Here is a tiny trained network, its code and every weight. The questions are about switching its units off for an input and a class, where a switched-off unit gives its printed mean instead of its output.

import numpy as np


def w(rows, s, z=0):
    codes = np.array(rows[::2]) - 128.0
    scale = np.full(codes.shape[1], s)
    scale[-1] = z or s
    return codes * scale


def norm(h):
    return h / np.sqrt((h * h).mean(-1, keepdims=True) + 1e-5)


def f(y):
    return np.maximum(y, 0)


def log_softmax(a):
    a = a - a.max(-1, keepdims=True)
    return a - np.log(np.exp(a).sum(-1, keepdims=True))


def net(x, mask):
    res = np.array(x, float).reshape(1, 6) / 4 @ E
    u = 0
    for l in range(2):
        y = f(norm(res) @ A[l][:, :-1].T + A[l][:, -1])
        res = res + np.where(mask[u : u + 15], y, B[l][:, -1]) @ B[l][:, :-1]
        u += 15
    return log_softmax(norm(res)[-1] @ U[:, :-1].T + U[:, -1])


A, B = {}, {}
E = w([
[75,254,135,158],'x0',
[129,128,128,128],'x1',
[120,151,55,60],'x2',
[134,131,127,129],'x3',
[129,149,244,43],'x4',
[135,132,128,129],'x5',
],0.007)
A[0] = w([
[205,179,160,164,63],'0.n0',
[123,143,84,73,145],'0.n1',
[78,205,87,202,126],'0.n2',
[134,105,141,96,72],'0.n3',
[100,66,147,197,131],'0.n4',
[75,206,91,204,109],'0.n5',
[100,146,64,203,98],'0.n6',
[150,109,59,211,162],'0.n7',
[151,41,117,113,202],'0.n8',
[151,104,163,78,114],'0.n9',
[52,252,147,161,2],'0.n10',
[143,139,79,49,123],'0.n11',
[163,157,168,88,82],'0.n12',
[133,105,41,206,210],'0.n13',
[118,156,35,8,169],'0.n14',
],0.012,0.0025)
B[0] = w([
[118,75,138,117,158],'0.n0',
[170,127,80,123,185],'0.n1',
[225,103,100,173,240],'0.n2',
[133,115,147,100,153],'0.n3',
[129,90,139,117,188],'0.n4',
[127,4,152,86,239],'0.n5',
[179,47,158,109,216],'0.n6',
[35,149,155,105,234],'0.n7',
[104,189,158,124,222],'0.n8',
[169,113,174,89,183],'0.n9',
[12,196,101,142,251],'0.n10',
[46,77,188,72,195],'0.n11',
[93,162,140,126,177],'0.n12',
[70,218,90,158,254],'0.n13',
[185,115,30,86,251],'0.n14',
],0.021,0.0071)
A[1] = w([
[142,205,78,128,22],'1.n0',
[169,178,35,73,48],'1.n1',
[123,152,99,121,3],'1.n2',
[188,105,95,176,62],'1.n3',
[94,203,110,88,70],'1.n4',
[56,145,166,60,103],'1.n5',
[174,122,134,69,188],'1.n6',
[145,135,54,45,202],'1.n7',
[67,134,65,107,146],'1.n8',
[250,84,58,95,165],'1.n9',
[102,230,156,173,159],'1.n10',
[253,85,190,96,82],'1.n11',
[110,154,228,189,80],'1.n12',
[218,124,179,167,71],'1.n13',
[102,91,148,140,141],'1.n14',
],0.015,0.0036)
B[1] = w([
[167,168,121,77,146],'1.n0',
[20,169,208,108,199],'1.n1',
[128,154,127,90,136],'1.n2',
[161,118,58,171,134],'1.n3',
[156,83,158,99,199],'1.n4',
[131,173,60,163,253],'1.n5',
[90,117,169,134,186],'1.n6',
[151,129,39,70,249],'1.n7',
[199,168,177,127,254],'1.n8',
[165,107,173,254,195],'1.n9',
[104,44,125,129,188],'1.n10',
[190,38,189,122,173],'1.n11',
[112,224,121,186,179],'1.n12',
[154,203,188,141,138],'1.n13',
[81,140,120,107,171],'1.n14',
],0.032,0.0098)
U = w([
[68,248,105,233,201],'0',
[178,246,67,44,172],'1',
[183,184,250,189,156],'2',
[230,51,169,53,2],'3',
[51,38,140,181,65],'4',
[213,96,30,220,126],'5',
],0.019,0.0039)

Each question gives the input, the list of numbers given to net, and the class t.
The units are the neurons (one row each of A and B). Each row of codes is followed by its name. A weight is (code - 128) times the scale printed after its matrix; where a second scale follows, it is the last column's (A, B and U).
mask holds one flag per neuron, layer by layer. A switched-off neuron (its flag False) gives its mean, the last column of its row in B, instead of its output. The means were averaged over made-up inputs and are rounded, as every weight is.
A unit's drop is (log p(t) with every unit on - log p(t) with that unit switched off) / (log p(t) with every unit on - log p(t) with every unit switched off).
The circuit of an input: a set's keep is (log p(t) with only the set's units on - log p(t) with every unit switched off) / (log p(t) with every unit on - log p(t) with every unit switched off). Starting from the 12 units with the biggest drops (on a tie, the unit counted first), units are removed one at a time, each time the one whose removal leaves the highest keep (on an exact tie, the one counted first), for as long as the keep stays at least 0.8.
circuit, biggest first: the units of the circuit, biggest drop first
unit that matters most: the unit with the biggest drop
top k neurons: the k neurons with the biggest drops, biggest first
k most important neurons of layer l: the k neurons of layer l with the biggest drops, biggest first
input [8,-5,-6,6,-5,3], class 4: circuit, biggest first => [0.n5]
input [-3,6,-3,0,6,4], class 2: top 4 neurons => [0.n10, 0.n13, 0.n7, 0.n9]
input [8,6,-4,7,0,0], class 4: circuit, biggest first => [0.n13, 0.n10, 0.n5]
input [1,-2,4,5,-6,-6], class 5: top 4 neurons => [0.n6, 0.n10, 0.n2, 1.n9]
input [1,-5,-1,-3,2,-6], class 0: top 2 neurons => [0.n14, 0.n2]
input [-1,1,3,6,4,-3], class 3: top 4 neurons => [0.n10, 0.n13, 0.n7, 0.n9]
input [8,6,4,-7,-4,5], class 5: 2 most important neurons of layer 0 => [0.n5, 0.n2]
input [0,-4,-2,0,4,-6], class 2: top 3 neurons => [0.n10, 0.n13, 0.n7]
input [-7,1,7,-3,8,-6], class 3: top 2 neurons => [0.n10, 0.n13]
input [3,7,2,-7,-7,-5], class 5: top 4 neurons => [0.n6, 0.n5, 0.n2, 0.n13]
input [2,0,-2,-8,-6,-6], class 4: circuit, biggest first => [0.n6, 0.n5, 0.n13]
input [-5,-1,1,1,8,4], class 3: 3 most important neurons of layer 0 => [0.n10, 0.n13, 0.n9]
input [2,4,-4,8,-6,2], class 4: top 4 neurons => [0.n6, 0.n5, 0.n7, 0.n14]
input [-5,7,-6,-2,-7,-6], class 0: unit that matters most => 0.n14
input [5,-7,4,-6,0,8], class 5: top 4 neurons => [0.n5, 0.n2, 1.n9, 0.n13]
input [8,3,-1,-3,-1,8], class 4: top 2 neurons => [0.n14, 0.n2]
input [6,-7,-3,3,6,-7], class 0: top 2 neurons => [0.n14, 1.n7]
input [6,-1,-3,0,-6,-6], class 4: 3 most important neurons of layer 0 => [0.n6, 0.n14, 0.n2]
input [-3,8,1,-1,3,5], class 3: top 2 neurons => [0.n10, 0.n9]
input [5,5,2,0,-8,2], class 5: circuit, biggest first => [0.n2]
input [8,-4,1,5,-7,3], class 5: 4 most important neurons of layer 0 => [0.n2, 0.n5, 0.n11, 0.n6]
input [-6,-2,-2,-4,4,2], class 2: top 3 neurons => [0.n10, 0.n13, 0.n14]
input [8,-5,-6,5,-1,0], class 4: top 2 neurons => [0.n2, 0.n5]
input [-7,-2,-5,1,7,1], class 2: top 3 neurons => [0.n10, 0.n14, 1.n11]
input [-5,0,3,-7,1,-4], class 3: 2 most important neurons of layer 1 => [1.n11, 1.n7]
input [-3,-4,-2,2,-7,-1], class 0: 2 most important neurons of layer 0 => [0.n14, 0.n7]
input [-4,4,0,-6,-6,-1], class 0: circuit, biggest first => [0.n14]
input [7,4,-2,7,-7,-3], class 4: 2 most important neurons of layer 0 => [0.n6, 0.n14]
input [-6,-7,-4,0,4,7], class 2: 4 most important neurons of layer 0 => [0.n10, 0.n13, 0.n14, 0.n7]
